Each row has a class, written after it, and each block has its own classes.
[ -3   5   9 -10  -1   5  30 -12  -4  -9  19  11  -8 -35 -24  -8  18   0
  -7  -2   3  -9   7  -1  -3   5  16   3 -10  -2  -9  13   1   4  -5   7
   7 -27 -11  -1  -1   1   1  -1  10  -4  -8  41  -6  -3   0  -7  15  -6
 -25   0  -8   3 -13   2   6  -3   9   6]
fafus
[-21   5  10 -12  -1  -9  15  -5  -9 -27  -8   7 -16 -11   8  -5  27   5
  -1   1  -8  -5   4 -32  11 -14   1  -5  -3  11 -15   4  -1   1   2  -2
  11 -33  -3  -4  16   7  -5   1 -14  -5 -18  12 -23  -4  -8   1   9   1
 -14 -15  31  18   4  -2  10   0 -22  -7]
fafus
[  0  19  -6  -8  -5   9   0 -12   2 -16 -24   2  -9  -2 -16  10  16  -6
   5   7  -9   0   6  -7 -13  -9   4   3   0  -9  16   3   6  -1   8   2
  -1  -8   8 -10   7   7   7   0   6  -8   4 -20  -5   5 -32   2  11   2
 -12   5  -8  13   2  12  -9   4  -2   5]
fafus
[ -1   2   5 -17   0  23   7   7   7   3  17  10  -1 -16 -21  19  10 -13
   4   6  -6   0  10   8  -6   9   7   5   3  -1   8  -5  -3   4   5   0
   2  32 -11  -2 -13 -13  -1   1   4  17  -5   1  12   8 -20 -21   5  -1
   2 -12 -19  -2   1  -8   7   7   5   3]
tetus
[ -4  14 -12   4   1  -5  -6 -17 -16  -5 -28 -11  -8  21  53 -23  43  13
  -1  10 -12 -11  -9 -17  18 -18 -26 -13   2  29 -19   4   4   5  10 -20
   4 -24  10   2   1  32 -26  -4 -12 -13 -12  -2 -19  -2  -3  15  -2 -16
  15  15  90   4  25 -21   4 -12  -8  -8]
fafus
[  6  -6  -8   8 -12 -15   0 -24   5   0   8   4  -7   8  18  -6  15  -5
   9  -6  -9   0   4 -15  -1  -5  -5  -8   6 -12  -8 -12   5  12  20   5
  -3 -41   9   2   9 -29  -9  13   1  -4  -2  49 -13  -2  11   9  -5   4
 -17 -43  31  12  -2  -2  -1  -1  -7  -3]
fafus
[  0  -5   0   7  11  -9   7  -4  12  10  18 -12   3 -10  -2  -9  -7   5
   7   7   8   1  -4   1  -4  20   5  -2   7  -4   2   5  -5  -9   7   7
  -5   2  -1   3   1  19   6   3  -7   5  16   9   7   1  22   7   1  -5
   5 -19   7   7 -19  15   3   2  12   0]
fafus
[  0  -8  11   4  -2 -28   7  -8  -1   4  16  -3 -20 -30  24 -29   0  11
  -6 -10  22  -4  -3   5  -2  -8   5   1  -3  -6  -7  -2   4 -13  -9  -7
  -7 -22  -8  -2   5   8  -7   5 -10  -6   3  37  -7  -8  26  14   9  -8
  -6 -28  29   2 -14  10   5  -2  -3  -6]
tetus
[ -2  -4  -4  -3  -6 -15   0  -5 -14  -2  -8  -6 -18  -2  26  -4 -10   8
   1 -17   9  -1   3 -10  -3  -6   2   0  -7  -7   5  -8   0  -1  -9   8
  -1 -41  -2   2   3   8  -3  -4 -12 -19   1   7 -11  -6   3  12  14  -5
  -8  -2   0   8  -3   4 -10  -1   6   0]
fafus
[-30  -8   5  11  18  -5   6  -1  -1  -3 -22 -17  -1  15   9 -14   4  24
  -4   1   5   0 -14   1  -3   4  -1  -2 -12   1  -6  17   5  -1  -3   2
   0 -23   4   0  -3  51   1  23 -20 -23  -4 -26   5   2  11  14   2  -5
   5   2  30   3   4  26   2  -1  -1  -6]
fafus
[ -9   3  -8   8   2 -11  -1  17   4  23   6 -22 -14  23  36  -9 -22   7
   1   8   2  -3  -3 -11  13  -3 -14   2  10  -2   6 -12  -1 -12   6  -2
   3  -9  11   7  -5  27  -8  -7 -34  -5   7 -14   0   2  24   5  -2  23
  22 -21  32  20  10  11   7 -12   3  -2]
tetus
[-14   0  10  -2  -3 -34  -9  29  14  -3  -6 -16  -1  13 -17   1 -19  14
 -11  27   3  -6  -4  -7   6  -2   0  -1   6  -4 -21  12   0  -4  -2   6
   1  37   2   2  13  26  17   8 -46   8  -4 -34  -1   8  22  19 -11   1
   1 -63   8  30 -15  12   8   1  -4  15]
tetus
[ -8   9  21 -17  -3  35   4   9 -12 -13  17  23 -13 -11  32  10  29 -19
  -8 -40  30  10   4   7  21  -8  21   5  -3  15   0 -16 -12  -3  -4 -20
   4  19 -11   5   9 -24  -7  -9  -3   8 -18   3  -8   2  -9 -33  13  -2
   4  -2  -8  -7  14 -14   2 -14  -9   1]
tetus
[ -2  -6  -1  -7   4  -1  11   9   1   1  15 -21  -1 -13  14  -1  -8  -6
   3   8   6  -1   9   0   5   8  -1  -3   3 -12 -12  -1  -3  -4   0  44
  -2   3   3   5  -8  14   3   3 -17  14   0   8  -3  11  15  -6   1  -7
   9 -28  -3   5  -8  11   6   7   7  -2]
tetus
[  4  -7 -14   8 -14  19   4 -11  -6 -12 -22   2   3   3   5   4 -13   1
   8 -26   7   8   6  -2 -17  -4  10   3 -10 -19  23   2   5  -1  -9  -8
 -11 -34  -1  -4   0  -2   7   0  19 -23   6  -9   1   2 -16   4   1  10
  -8  42 -38  -9   5  15 -16   7   6  -9]
fafus
[-11  -7   8 -13  -2  -4  28   5  -2 -17  19   2 -25 -31  32  -3 -13   3
  -7 -12  21  -3   1  -5   9   6   1   2   3 -11 -13 -10   0  -7  -5  -1
   0 -18 -10   2  -1  13  -2   2 -28  -1  -1  11 -20  -3  22  -4  22  -9
   0 -38  -4  20  -3   5   1   1   7  -6]
tetus
[ -8  11   3   0   3   0  -2   1   1   2  -5  -9 -18   2  29  -4   2   4
  -1 -11  16   6  -2  -1   5  -3   5   4  -2   6  16  -5  -3  -9   7 -10
   6   4   1  -4   3  20 -20  -4 -10  -1   6 -14   7   2  12 -13  15  -8
   5  -2  23  14  16  -4   2  -9 -19  -3]
tetus

Next block, with new classes.
[ 20   1   1  15   7  39   2   5   2   2  -3  10  12  -3   0  -5   4 -11
  -6   0  13 -10  -4  21   8  -9  -5   9  15   5   3  -8  -2   1  -8   1
   0  -3   5   0  14  -4  -8  -7   4  -5  -3  14  -2 -20 -15   1  -4  -1
   8 -13  16  -6 -26  12 -13  -6   9  -5]
Babim
[ 16  16   8 -15  -8 -30 -12  -8  12   4  -3 -16  -5   6  -1  -7  -1  -2
   3 -10 -16  25 -26 -11  -5   3  12   5  -6 -15  -5   2   5  -8  15   5
 -14 -10  11  11 -15   3   0  14   7  -7   6 -16  25   5  -3 -10  15  -6
   3 -34  -5  -7  18  -8   5  -4  -1   4]
sini
[ -9   0  28  -5 -11  24  -8  -7  18   0   1  -2   8   0  -8   4  10  -4
   1   6   3  10  -2  17 -16 -14   1 -22  -5   2  -4   7   9  -8  17   3
 -10   0   7   2   4   8   4   7   0  -3   5  -4  -8 -10   5   4  14   5
  -5 -17  -9   5   7   6  10  -1   4   9]
bevi
[ -1   6  11 -14  -1 -27  -6  -1  -2  -3  -6 -16 -12   3  -1   1   4   0
  -1 -10  -3   9 -20 -15  -3   0   8   7   3 -10   0   6  -1   0   0   2
  -4  -6   7  10  -1   3  -2  11   5  -2  -1 -18  16   0   4  -5  12   0
  -7 -13   5  -5   6  -9   8  -8   1  12]
sini
[-23  -1   7   7   9  -7   5  -3   2  -1   4   3 -11   5  -7  12  -1   6
   2  -2   4  -4  19  -6 -21   8  -8 -14 -11   5   2   1   6  -3  -4  -2
  -1  14  -2  -4  -7   1   1   4  -5   5   4  -8 -26   6  18   5   0   2
  -1   1 -18  -2  15   2   7  11 -20  -2]
bevi
[ 28  14  18 -31   4 -55   1   6 -12  -2   6   6   7  -2   2 -12   2  -5
   0 -10  -7  16   1  22 -20 -14   1  26   4  -2  -4   1  14  -2 -12 -11
 -10  13  -1   1 -17   9   2  22  11 -30   6 -12  10  -6   9 -12   4 -21
  -5  16  -1  -3   0  35  10  13  -8  -9]
sini
[ 10  11 -11 -15   3  -5  -2  -3  -2  -2  -2 -11 -14   6   5  -7  -3   2
   0 -14 -15  10 -15 -11   7   5  20  15   6  -3   1  -3   2  -4  12   8
   4 -10  -1  16  -6   2  -5   7  15   5  -1  -7  28   0  -6  -8   3  -6
   6 -11  12  -5  13  -5   3  -1  -1   4]
sini
[  4   3  12   5   7  44   5   2  10   5  -8   4   9   2  -8  -1   1  -2
  -2  -3  10  -4   4  10   5 -15   0  -5  17  -3   3  -4   6  -7   7   8
   1  -3   3  10  11   5   1  -3   7   8  -3   4  -6 -19  -3   6   3   0
   9 -18   9  -2  -3  15  -8   2   2   8]
Babim
[ 15   4  -7   7  -4  35  -6   3   2   1   8   5  18  -2   0 -10   3   1
   3   3  12 -14  -4  17   0  -3   4  -1  -2  10  -5 -11   0   2   1   5
   0 -11   3   3  14  -8   0  -1   6  10  -4  14   6 -12  -3  -6  -2   2
   9  -3   7   3 -24   1  -7  -3  20   7]
Babim
[-19  -2   7 -18   1  -5   8  -3  13   4  -1  -2   8   3   2   7  -9  -1
   3   3  -5   9  20   1 -12  -1   6 -11   0  -3   4  -6   4  -8  11   3
  -6   9  -3   0 -15  15   8   0   1   4   6 -15 -15  -3   7  -3   3  -1
   6 -21  -7   0  15  -7   6  11  -4  -5]
bevi
[  8  -4   0   1   2   4   5  -3   8   3  -7   0  -9  10  -6   2  -3  -2
  -1  -7  -6  10   1   5   1  -6   2  10   8  -3   3  -2   5  -6   7   5
  -8   1   2   7 -12   8  -7   6  11  -8   3  -4   9   0 -10  -6   3  -1
  14 -19   1  -5   2   8  -4   6 -13   2]
sini
[  1  11   8  -1  -7  -9  -1   3  -2  -5  13  17   6   7   7 -10   0  -2
  -3  -1 -19   8  -3  25  -9  -2  -3  -1 -11   1   0  -4  11   0   5   4
  -5   5  -1   1  -6   2   4   9   6 -17   3   4   6   5  -4   1  -5 -11
   0   9  -7  -3   6  20  -2  12  -6   0]
bevi
[ 11  -7 -12 -12  15 -22 -11  -6  -6   6  10  -6   3  -4   6  -2 -13  -2
   8 -11  11  -9  14 -25   9  20  -2  10  -1  -1 -30   0  -2   3 -18   1
  10   8  -5   3 -16  10   2  -2   9  23   1   4  -7  -3  22   0 -18  -4
   4  14  -5  10   8 -17  -1  10  -8  -5]
sini
[ 24 -27   0  -5   9  -8  -2  -4  -1  -8  -6 -15 -10   5   1  -7   1   2
   4 -20  -7   5 -25 -14  32  -1   7  21  20  -7   1   0   0  -5  -7   9
  -4 -13   5  20  -2  -1  -9   1  15  -4  -3  -2  32 -10 -11 -11   6  -4
   8 -20  21  -6  -2 -11  -3  -9   0  11]
sini
[ 14   5  19  -8 -11  24  -2  14   9   1  -5  -2  15   2  -3  -7  11  -2
  -8  10   2  11 -22  27  -9 -20   6  -4  12  -5   0  -4   5  18  16   0
 -10  -8  12   1  13   5  -2   3   5 -13   0  -2  14 -16 -14   0  20   1
  -4 -18   1  -5 -13  16   0  -6  19   5]
Babim
[ 13   1 -14  13   4  -2   4   2 -12  -5  -9  -1  -2   0  -3   0   6  -6
  -6  -2  -4  -2 -14  -5  13   3  -2  21  11   0   2   4  -8   5 -17  -4
   0  -3  -2   1  14  -9 -14  -5  -2  -3  -4   5  14   2 -17  -3 -13   3
  11   1  11 -10  -7   6  -2 -10   4  -1]
Babim
[ 16   2   8  -5  20  17   3   4  -4   6  -9  -1   8  -3  -8 -10  -2  -1
   1  -9  20 -13   8  -6   7  -7   2  12  29   3  -1  -5  -3   3 -17   2
   7   2   0   2   9  -3  -4   0  17  16  -5   0  -9 -28   1   6  10  -2
   4  -5  21  -3 -21   5  -4   1  -3   2]
Babim
[ 27  10  20  14   3  22  -1   9   1  -5  -6   9  14  -5 -13  -7  17  -4
  -5  -7  11   2  -3  24  15 -21 -12  15  16  -1  -8  -2  11  -3  -8   0
 -10  -1  15   1  14   3 -15   7   2 -20   9  10   3 -25  -8   1   6  -5
   5 -18  13   2 -25  27  -9  -7  -3   6]
Babim
[  0   9  -8 -25  11 -32  -3 -10  -5   2  -2 -24 -13   3   6  -7 -12   2
   7 -20  -7   2  -7 -22  15   8  17  16  19 -11  -1  -3   5 -10  -5   8
   2  -5  -2  15  -7   0   3  10  18  12  -2 -10  20  -8   7  -2   2  -4
   4  -4  18  -2   9 -15   7  -7  -1   5]
sini
[  7   5  11 -23  -1  14   2  -3  13  10  -2  -6  14  -2   6 -18  -3  -3
   6   0   0   7   6  16  -9  -2   9  -5   2  -3  -1  -5  13 -10  14   8
  -6  -3   6   0 -10  17   9   1  17   9   2  -4   1 -13   1  -2   9  -7
   7 -21  -4  -4   8   1  -4   5   7   4]
bevi
[ 23  13   4  -6   2 -27 -16   0  -3  -3   4 -12  -1   2   2 -12   5   4
   1 -12  -2   9 -27 -17   7   6   2  20  -4 -11  -6   3   2   5  -9   1
   1  -6   8  12  -2  -2  -1  10   0  -8   5   5  27   0  -4  -9  11  -5
  -4 -10   7  -6  -1  -8   0  -4   5   2]
sini
[-10   5 -13  32   1  -7   0 -37 -10  -6   6   6  16   2   5  -5   6   5
  -6 -10  -2  -4 -12   7   5   1   1   5  -3   5   0   0   0   3  -2   2
   3 -10 -11  10   9 -11   0   1  -4   1  -6   9   6   9  -2  -2 -11   3
  -7  17  14  -1   4   6  -3  -3  -5   8]
bevi
[ -5  11   3 -18 -10 -30  -3  -1  -1  -5   6   7  -3  -2   3 -11   0  -1
  -3  -6  -6   7  -8  16 -16  -1  -2   0 -15   5  -6   0  11  -1   1  -3
  -4   3  -8  -1  -5   6   5  12  -1 -10   3   0   6   4   4  -6  -1  -5
  -8  21  -7   3  19   9   4   6   0   3]
bevi

A new block, with new classes.
[  0  -5  -2  -2   1  -6  11  -4   3   0 -20   2   4  -3 -18   0  14   5
   7  14 -11 -12   4  16   4  -4   1  -5   7   3  -2 -16   5  14  12   2
 -23  -5   0   1  25  -1   2   7   3  10   5 -16  -2  -1  -4  -7   6  -2
   7   8  12 -11  14  -3  15   4   9   2]
Pamu
[  1  -1   9  -1  -3  -8  28  -1  -4  -6   6   6  -4   7  -3  -1   6   9
  -6   3  -2   7   6   2   5  -6  -2  -5  -6   1  -1  -8   2   4   2  -1
 -14   2  -6  -1   8   1   3  -2   0   4   3   3   0  -5  -7   1  -1  -5
   6   4  -7   2   6   1  -6   9   7  19]
nus
[ -1   3   0  10   0   3   7   2   2  -3   4   4   2   3   0  -7   2   1
  -8 -13   3  -5   1  -1  11  -7  -2  -3  -3   6   2   2  -2 -17   2  -5
   3   0   0   3   1   2   7  -3 -11  -2   4   8  -1  -1   3 -13   1  -2
   0   0  -2  -1   1  -2  -4  -5  -3 -21]
Pamu
[  0   4  10   6  -1   2  -2  -2   3  -2   2   3   0   1   0   0  -3  -1
  -4  -6   2  -3   1   0   6  -5   0  -1  -1   1   2  -1  -1  -4   3  -2
  -1  -2   2   0   2   2   4   1  -4   0   2   0   1   5  -1  -5   0   1
   3   2   1  -2   2  -3   1   1  -4 -11]
Pamu
[  0  -3   3  -2  -1  -5  16  -2  -2   1  -7   2   1   0  -8   0   7   5
   4   8  -7  -2   0   8   1  -2   0 -10  -1   1  -3  -6   3   8  -5   2
 -11   0  -7  -1  13  -4   0   4   4   6   2  -6  -1  -3  -3  -2   4  -7
   5   5   0  -3   5  -2   5   1   8   9]
nus
[  0  -2  -7   7  11   8 -15   1   5   4  -7  -3   5  -4   2  -4  -2  -8
   2  -8   1 -12  -1   0   2   2   0   4   6   4   4   7  -3 -14   0  -7
  13  -2   4   3  -4   3   3  -1  -9   2   1   2   1   2   6 -11   3   0
  -3  -5   8  -3  -4  -2  -1 -10  -7 -27]
Pamu
[ -3   3   6  12  -1   2  -2  -1   3  -8   4   6   1   1  -5  -3   6  -2
  -9 -10   9   0   4   3  16 -13  -4  -8   0   0   4  -8   1 -15   7  -2
  -9  -9   0   3   3   5   9  -2  -7   0   7  -3   2   8  -6  -8   1   3
   1   2   6  -4   8  -4   2   6  -3 -23]
Pamu
[  0  -4  11  -6  -6  -9  27  -2  -5  -7   4   6  -4   6  -7   4   7  10
  -6   6  -1  12   4   3   3  -5  -3 -11  -6   1  -6 -12   5  13   4   8
 -21   2  -8   0  11   4   0   1   6  -2   1  -3   0  -4  -9   7   2  -2
   7   9  -7   4   6  -1  -3  14  11  27]
nus
[ -2   2  -9   9   6   8 -10   0   5   2  -9   2   7  -3  -1  -5   4  -5
   3  -6   2 -13  -1   4   9  -2   0  -1   4   5   3   1  -3 -14   2  -5
  12  -6   4   4   5   1   6   1 -10   5   3  -1   0   2   7 -12   4  -2
  -2  -2   9  -3   1  -2   8  -9  -1 -30]
Pamu
[ 1 -1 -1 -3  0 -4 20 -1 -3 -1 -7 -1  1  2 -7 -1  8  8  4  5 -3  7  3  5
  0  2  0 -6 -1  0 -3 -7  3 10 -2  5 -9  0 -7  0 10  0 -1  3  4  0  2 -5
 -2 -6 -1  3  3 -4  4  4 -3 -2  4  1  2  6  9 14]
nus
[ -3   4  21  18 -11  -3  26   0   2 -21  23  16  -4  11  -7  -5   4   9
 -30 -23  14   8  13  -1  32 -31  -7 -14  -8  11   2 -15   1 -27  17   0
 -23  -6  -5   1   4   4  19  -5 -19  -8  11   5   5   9 -14 -15  -4   0
   7   7  -1   0  15   0 -10  12  -1 -18]
Pamu
[  2  -5 -10 -17   1  -2  22   3  -6  10  -7 -10   4   5   7   0   1   7
  18  14 -13   4  -5   2 -17  20   4   4  -2  -6  -6  11  -1  18 -11   0
  16  16  -6   3   3  -2 -10   0  13   5  -5   7  -8 -21  11   9   2  -8
   1  -2 -17   3 -11   2  -8  -5  11  28]
nus
